Here is a tiny trained network, its code and every weight. The questions are about switching its units off for an input and a class, where a switched-off unit gives its printed mean instead of its output.

import numpy as np


def w(rows, s, z=0):
    codes = np.array(rows[::2]) - 128.0
    scale = np.full(codes.shape[1], s)
    scale[-1] = z or s
    return codes * scale


def f(y):
    return y / 2 * (1 + np.tanh(0.7978845608 * (y + 0.044715 * y**3)))


def log_softmax(a):
    a = a - a.max(-1, keepdims=True)
    return a - np.log(np.exp(a).sum(-1, keepdims=True))


def net(x, mask):
    res = np.array(x, float).reshape(1, 3) / 4 @ E
    y = f(res @ A[0][:, :-1].T + A[0][:, -1])
    res = res + np.where(mask, y, B[0][:, -1]) @ B[0][:, :-1]
    return log_softmax(res[-1] @ U[:, :-1].T + U[:, -1])


A, B = {}, {}
E = w([
[128,129,128,129,128],'x0',
[146,80,78,178,80],'x1',
[8,131,137,119,35],'x2',
],0.012)
A[0] = w([
[123,117,94,102,142,119],'n0',
[164,162,111,130,125,206],'n1',
[142,122,118,175,127,163],'n2',
[3,144,139,109,60,138],'n3',
[86,139,108,190,82,85],'n4',
[174,39,47,199,48,170],'n5',
[111,156,172,80,164,253],'n6',
[16,137,119,107,63,135],'n7',
],0.021,0.0078)
B[0] = w([
[100,121,134,163,155,128],'n0',
[183,193,81,73,154,160],'n1',
[102,137,72,100,135,154],'n2',
[57,52,158,131,37,251],'n3',
[147,76,232,180,156,174],'n4',
[240,20,65,149,145,239],'n5',
[124,252,191,43,151,189],'n6',
[112,56,201,87,87,239],'n7',
],0.03,0.024)
U = w([
[156,215,158,95,179,253],'0',
[28,136,197,83,41,150],'1',
[102,155,100,220,105,42],'2',
[101,111,117,186,147,43],'3',
[106,140,107,232,102,55],'4',
[106,117,112,203,103,44],'5',
[212,106,15,180,168,211],'6',
[179,2,190,142,116,151],'7',
],0.0079,0.0041)

Each question gives the input, the list of numbers given to net, and the class t.
The units are the neurons (one row each of A and B). Each row of codes is followed by its name. A weight is (code - 128) times the scale printed after its matrix; where a second scale follows, it is the last column's (A, B and U).
mask holds one flag per neuron, in row order. A switched-off neuron (its flag False) gives its mean, the last column of its row in B, instead of its output. The means were averaged over made-up inputs and are rounded, as every weight is.
A unit's drop is (log p(t) with every unit on - log p(t) with that unit switched off) / (log p(t) with every unit on - log p(t) with every unit switched off).
The circuit of an input: a set's keep is (log p(t) with only the set's units on - log p(t) with every unit switched off) / (log p(t) with every unit on - log p(t) with every unit switched off). Starting from all 8 units, units are removed one at a time, each time the one whose removal leaves the highest keep (on an exact tie, the one counted first), for as long as the keep stays at least 0.8.
units of the circuit, in order: the units of the circuit, biggest drop first
unit that matters most: the unit with the biggest drop
k most important neurons: the k neurons with the biggest drops, biggest first
drop when u is switched off: that unit's drop, to one decimal
input [2,1,-3], class 6: units of the circuit, in order	[n7 n3]
input [7,0,-3], class 0: units of the circuit, in order	[n5 n3]
input [7,2,-1], class 6: units of the circuit, in order	[n7 n3]
input [-5,0,-7], class 0: unit that matters most	n5
input [-7,-7,0], class 0: 2 most important neurons	[n3 n7]
input [4,6,-1], class 6: 2 most important neurons	[n7 n3]
input [3,1,-1], class 6: 2 most important neurons	[n7 n3]
input [-8,0,1], class 1: drop when n5 is switched off	1.3
input [-8,-3,-5], class 0: drop when n0 is switched off	0.0
input [6,0,2], class 1: drop when n5 is switched off	1.3
input [0,-1,-2], class 0: drop when n3 is switched off	0.4
input [-8,-2,-4], class 0: 2 most important neurons	[n3 n5]
